Here is a tiny trained network, its code and every weight. The questions are about switching its units off for an input and a target symbol, where a switched-off unit gives its printed mean instead of its output.

import numpy as np


def w(rows, s, z=0):
    codes = np.array(rows[::2]) - 128.0
    scale = np.full(codes.shape[1], s)
    scale[-1] = z or s
    return codes * scale


def norm(h):
    return h / np.sqrt((h * h).mean(-1, keepdims=True) + 1e-5)


def f(y):
    return y / 2 * (1 + np.tanh(0.7978845608 * (y + 0.044715 * y**3)))


def softmax(a):
    e = np.exp(a - a.max(-1, keepdims=True))
    return e / e.sum(-1, keepdims=True)


def log_softmax(a):
    a = a - a.max(-1, keepdims=True)
    return a - np.log(np.exp(a).sum(-1, keepdims=True))


def net(x, mask):
    ids = ['Ξαζμπτω'.index(c) for c in x.split()]
    T = len(ids)
    res = E[ids] + P[:T]
    r = norm(res)
    for j in range(3):
        rows = slice(2 * j, 2 * j + 2)
        q, k, v = (r @ M[0][rows].T for M in (Q, K, V))
        z = softmax(np.where(np.tri(T) > 0, q @ k.T / 2**0.5, -1e9)) @ v
        o = O[0][rows]
        res = res + np.where(mask[j], z, o[:, -1]) @ o[:, :-1]
    y = f(norm(res) @ A[0][:, :-1].T + A[0][:, -1])
    res = res + np.where(mask[3:19], y, B[0][:, -1]) @ B[0][:, :-1]
    return log_softmax(norm(res)[-1] @ U[:, :-1].T + U[:, -1])


Q, K, V, O, A, B = {}, {}, {}, {}, {}, {}
E = w([
[26,192,97,31],'Ξ',
[102,118,117,139],'α',
[154,87,222,73],'ζ',
[189,197,77,105],'μ',
[125,77,162,88],'π',
[36,253,151,106],'τ',
[219,33,129,88],'ω',
],0.017)
P = w([
[107,100,148,187],'0',
[145,254,252,124],'1',
[73,174,51,63],'2',
[142,241,215,112],'3',
[86,180,68,72],'4',
[101,174,64,59],'5',
[107,189,96,70],'6',
[114,192,110,65],'7',
[125,192,102,50],'8',
[138,207,133,72],'9',
[143,193,108,57],'10',
[142,199,130,65],'11',
[177,156,177,71],'12',
[143,203,115,64],'13',
],0.01)
Q[0] = w([
[77,253,68,128],'H0',
[140,18,205,93],'H0',
[126,38,189,116],'H1',
[59,52,174,188],'H1',
[6,155,111,207],'H2',
[158,51,140,131],'H2',
],0.025)
K[0] = w([
[228,139,87,122],'H0',
[49,99,156,186],'H0',
[203,159,102,56],'H1',
[105,172,147,40],'H1',
[5,107,175,149],'H2',
[190,108,118,98],'H2',
],0.028)
V[0] = w([
[48,80,192,53],'H0',
[254,61,95,173],'H0',
[223,169,112,45],'H1',
[133,73,175,96],'H1',
[194,102,84,183],'H2',
[108,41,176,73],'H2',
],0.028)
O[0] = w([
[144,107,253,119,112],'H0',
[202,131,57,74,130],'H0',
[188,118,58,225,23],'H1',
[172,161,125,91,236],'H1',
[118,75,108,59,3],'H2',
[194,120,149,169,126],'H2',
],0.023,0.0065)
A[0] = w([
[206,75,160,77,87],'N0',
[185,171,2,194,107],'N1',
[97,98,189,191,40],'N2',
[115,114,134,128,176],'N3',
[193,137,126,102,118],'N4',
[138,2,135,153,232],'N5',
[156,45,72,222,164],'N6',
[88,165,104,89,147],'N7',
[109,59,238,120,121],'N8',
[120,175,55,108,253],'N9',
[108,227,106,98,213],'N10',
[118,67,122,115,96],'N11',
[156,192,146,205,147],'N12',
[150,122,130,152,83],'N13',
[125,47,105,110,107],'N14',
[119,27,141,168,193],'N15',
],0.019,0.0032)
B[0] = w([
[120,188,129,125,158],'N0',
[86,70,145,3,253],'N1',
[180,110,59,67,176],'N2',
[110,125,107,113,134],'N3',
[141,132,186,147,161],'N4',
[182,189,51,119,167],'N5',
[73,210,155,154,204],'N6',
[88,143,86,164,180],'N7',
[203,82,74,189,197],'N8',
[151,126,99,213,205],'N9',
[198,111,110,179,212],'N10',
[112,156,99,83,125],'N11',
[111,75,153,51,196],'N12',
[125,119,163,100,139],'N13',
[93,132,150,54,127],'N14',
[113,142,66,72,165],'N15',
],0.036,0.014)
U = w([
[91,141,94,230,191],'Ξ',
[116,7,105,161,119],'α',
[154,242,146,186,59],'ζ',
[36,130,2,154,105],'μ',
[178,74,49,117,2],'π',
[55,206,148,110,227],'τ',
[182,187,60,116,223],'ω',
],0.0091,0.0037)

Each question gives the input, a string of symbols that net reads in full, and the target symbol t.
The units are the heads (2 rows each of Q, K, V and O) and the neurons (one row each of A and B). Each row of codes is followed by its name. A weight is (code - 128) times the scale printed after its matrix; where a second scale follows, it is the last column's (O, A, B and U).
mask holds one flag per unit, heads first, then neurons. A switched-off unit (its flag False) gives its mean, the last column of its rows in O or B, instead of its output. The means were averaged over made-up inputs and are rounded, as every weight is.
A unit's drop is (log p(t) with every unit on - log p(t) with that unit switched off) / (log p(t) with every unit on - log p(t) with every unit switched off).
The circuit of an input: a set's keep is (log p(t) with only the set's units on - log p(t) with every unit switched off) / (log p(t) with every unit on - log p(t) with every unit switched off). Starting from the 12 units with the biggest drops (on a tie, the unit counted first), units are removed one at a time, each time the one whose removal leaves the highest keep (on an exact tie, the one counted first), for as long as the keep stays at least 0.8.
circuit, biggest first: the units of the circuit, biggest drop first
unit that matters most: the unit with the biggest drop
k most important neurons: the k neurons with the biggest drops, biggest first
heads that matter: for each layer, one digit per head in row order, 1 if its drop is at least 0.15 and else 0, layers parted by /
drop of u: that unit's drop, to one decimal
input Ξ τ α, target α: heads that matter : 100
input π α ω τ, target ζ: circuit, biggest first : (N1)
input α τ α Ξ Ξ, target τ: heads that matter : 010
input ω μ ω ζ Ξ Ξ α π τ, target π: circuit, biggest first : (N1; H1; N10)
input π α π ζ Ξ, target ζ: heads that matter : 010
input τ ω τ α α ω α μ τ α, target Ξ: heads that matter : 010
input Ξ ω α α Ξ, target α: heads that matter : 011
input Ξ α α π, target α: circuit, biggest first : (H0; N8)
input α α Ξ, target τ: heads that matter : 010
input μ τ π α α τ τ μ ζ π, target μ: heads that matter : 011
input μ τ Ξ α α Ξ ω α μ α ζ π α, target μ: heads that matter : 011
input Ξ Ξ α Ξ τ Ξ Ξ ζ τ, target α: circuit, biggest first : (N8; H0)
input α α Ξ α τ τ ω α α ω α α α μ, target μ: heads that matter : 101
input α α α α π α ω α ω, target τ: heads that matter : 110
input μ Ξ α π α μ μ ζ, target μ: heads that matter : 011
input α ω π π μ α α α ζ ζ, target τ: heads that matter : 010
input τ α α, target Ξ: unit that matters most : N1
input α α α α π, target τ: heads that matter : 011
input μ ω ω Ξ ω τ ζ ω, target μ: circuit, biggest first : (H1; H2; N6)
input τ τ α Ξ π α π ω α μ τ Ξ, target Ξ: unit that matters most : H1
input α ω τ τ ω, target τ: 4 most important neurons : (N6; N8; N1; N10)
input μ ω ω ζ Ξ ω, target μ: 2 most important neurons : (N15; N10)
input α π τ α μ, target μ: drop of N7 : 0.2
input α μ π α π π α, target τ: drop of H1 : 1.7
input τ α α α ζ μ Ξ τ τ α Ξ α τ, target Ξ: drop of H1 : 0.3
